Below are the code and all the weights of a small trained network. Each question names an input and a class and asks about switching units off, where a switched-off unit gives its printed mean instead of its output.

import numpy as np


def w(rows, s, z=0):
    codes = np.array(rows[::2]) - 128.0
    scale = np.full(codes.shape[1], s)
    scale[-1] = z or s
    return codes * scale


def norm(h):
    return h / np.sqrt((h * h).mean(-1, keepdims=True) + 1e-5)


def f(y):
    return y / 2 * (1 + np.tanh(0.7978845608 * (y + 0.044715 * y**3)))


def log_softmax(a):
    a = a - a.max(-1, keepdims=True)
    return a - np.log(np.exp(a).sum(-1, keepdims=True))


def net(x, mask):
    res = np.array(x, float).reshape(1, 4) / 4 @ E
    u = 0
    for l in range(2):
        y = f(norm(res) @ A[l][:, :-1].T + A[l][:, -1])
        res = res + np.where(mask[u : u + 7], y, B[l][:, -1]) @ B[l][:, :-1]
        u += 7
    return log_softmax(norm(res)[-1] @ U[:, :-1].T + U[:, -1])


A, B = {}, {}
E = w([
[164,169,137,124,209,42,100,146,192,156,155],'x0',
[251,77,109,115,66,120,146,140,130,108,65],'x1',
[154,85,154,123,142,97,57,177,156,108,111],'x2',
[151,154,188,145,152,197,148,224,189,165,177],'x3',
],0.015)
A[0] = w([
[157,45,145,150,87,108,103,143,63,78,73,59],'L0N1',
[99,143,85,115,145,186,210,74,110,184,215,14],'L0N2',
[97,211,127,163,254,15,93,101,200,179,146,2],'L0N3',
[145,58,158,117,118,119,72,145,142,104,95,86],'L0N4',
[105,161,142,173,99,180,217,181,167,224,192,35],'L0N5',
[149,100,116,101,171,14,68,64,116,112,107,41],'L0N6',
[121,187,142,129,177,49,115,117,133,144,138,12],'L0N7',
],0.0063,0.0094)
B[0] = w([
[106,147,146,112,57,83,165,111,143,126,63,175],'L0N1',
[232,110,103,165,123,156,85,143,149,137,34,148],'L0N2',
[81,80,142,2,162,113,190,131,215,51,197,254],'L0N3',
[121,153,145,114,67,119,141,127,175,128,56,146],'L0N4',
[131,153,159,165,155,196,72,94,150,134,121,193],'L0N5',
[131,99,73,138,125,236,151,65,194,162,153,185],'L0N6',
[172,106,213,57,149,80,222,48,199,104,150,133],'L0N7',
],0.01,0.0039)
A[1] = w([
[182,114,55,133,110,124,159,67,104,142,96,88],'L1N1',
[175,121,151,135,122,110,117,198,162,154,104,2],'L1N2',
[105,160,110,131,81,104,199,122,86,151,114,107],'L1N3',
[151,150,73,136,165,24,98,81,137,151,124,77],'L1N4',
[153,181,136,132,113,135,203,157,139,171,87,86],'L1N5',
[134,165,137,134,92,175,251,113,104,151,155,105],'L1N6',
[137,181,130,138,166,36,119,128,141,162,128,98],'L1N7',
],0.015,0.0076)
B[1] = w([
[114,94,122,116,6,96,151,110,76,104,51,254],'L1N1',
[234,74,176,226,121,84,73,176,27,90,166,171],'L1N2',
[159,57,115,100,118,58,71,147,133,152,93,200],'L1N3',
[124,184,140,71,101,216,211,120,207,164,79,197],'L1N4',
[102,181,164,161,202,127,86,108,179,168,203,177],'L1N5',
[64,152,102,132,99,165,164,96,168,146,17,238],'L1N6',
[92,63,115,66,142,95,183,87,154,132,101,180],'L1N7',
],0.011,0.0091)
U = w([
[129,151,118,121,124,113,105,148,98,79,146,1],'0',
[152,146,96,126,145,112,141,135,78,106,154,24],'1',
[120,135,135,56,200,76,160,119,200,142,185,142],'2',
[134,109,103,106,51,101,148,95,117,128,56,228],'3',
[75,133,100,139,160,51,70,105,4,124,173,54],'4',
[97,180,140,165,155,205,126,134,145,165,136,195],'5',
[216,100,166,176,128,91,91,180,106,109,169,119],'6',
],0.022,0.0065)

Each question gives the input, the list of numbers given to net, and the class t.
The units are the neurons (one row each of A and B). Each row of codes is followed by its name. A weight is (code - 128) times the scale printed after its matrix; where a second scale follows, it is the last column's (A, B and U).
mask holds one flag per neuron, layer by layer. A switched-off neuron (its flag False) gives its mean, the last column of its row in B, instead of its output. The means were averaged over made-up inputs and are rounded, as every weight is.
A unit's drop is (log p(t) with every unit on - log p(t) with that unit switched off) / (log p(t) with every unit on - log p(t) with every unit switched off).
The circuit of an input: a set's keep is (log p(t) with only the set's units on - log p(t) with every unit switched off) / (log p(t) with every unit on - log p(t) with every unit switched off). Starting from the 12 units with the biggest drops (on a tie, the unit counted first), units are removed one at a time, each time the one whose removal leaves the highest keep (on an exact tie, the one counted first), for as long as the keep stays at least 0.8.
circuit, biggest first: the units of the circuit, biggest drop first
top k neurons: the k neurons with the biggest drops, biggest first
k most important neurons of layer l: the k neurons of layer l with the biggest drops, biggest first
drop of u: that unit's drop, to one decimal
input [2,2,5,0], class 6: circuit, biggest first -> L1N2
input [-5,0,5,2], class 6: 2 most important neurons of layer 0 -> L0N3, L0N6
input [2,8,5,0], class 6: top 2 neurons -> L1N2, L1N6
input [1,-5,-5,-1], class 2: top 4 neurons -> L1N1, L0N6, L1N7, L1N2
input [-7,-2,-3,3], class 5: top 2 neurons -> L1N1, L0N5
input [3,-1,7,1], class 6: top 3 neurons -> L1N2, L1N6, L0N4
input [-5,-8,-3,-5], class 4: 2 most important neurons of layer 1 -> L1N4, L1N1
input [-3,-7,-3,-4], class 4: 2 most important neurons of layer 1 -> L1N1, L1N4
input [3,3,-6,2], class 5: top 2 neurons -> L1N5, L0N5
input [2,-2,6,-5], class 2: 2 most important neurons of layer 1 -> L1N1, L1N6
input [-3,0,3,7], class 6: drop of L1N4 -> 0.1
input [0,2,0,4], class 6: drop of L1N2 -> 0.4
input [0,8,1,2], class 6: drop of L1N2 -> 0.2
input [8,-5,-7,-8], class 2: top neuron -> L0N3
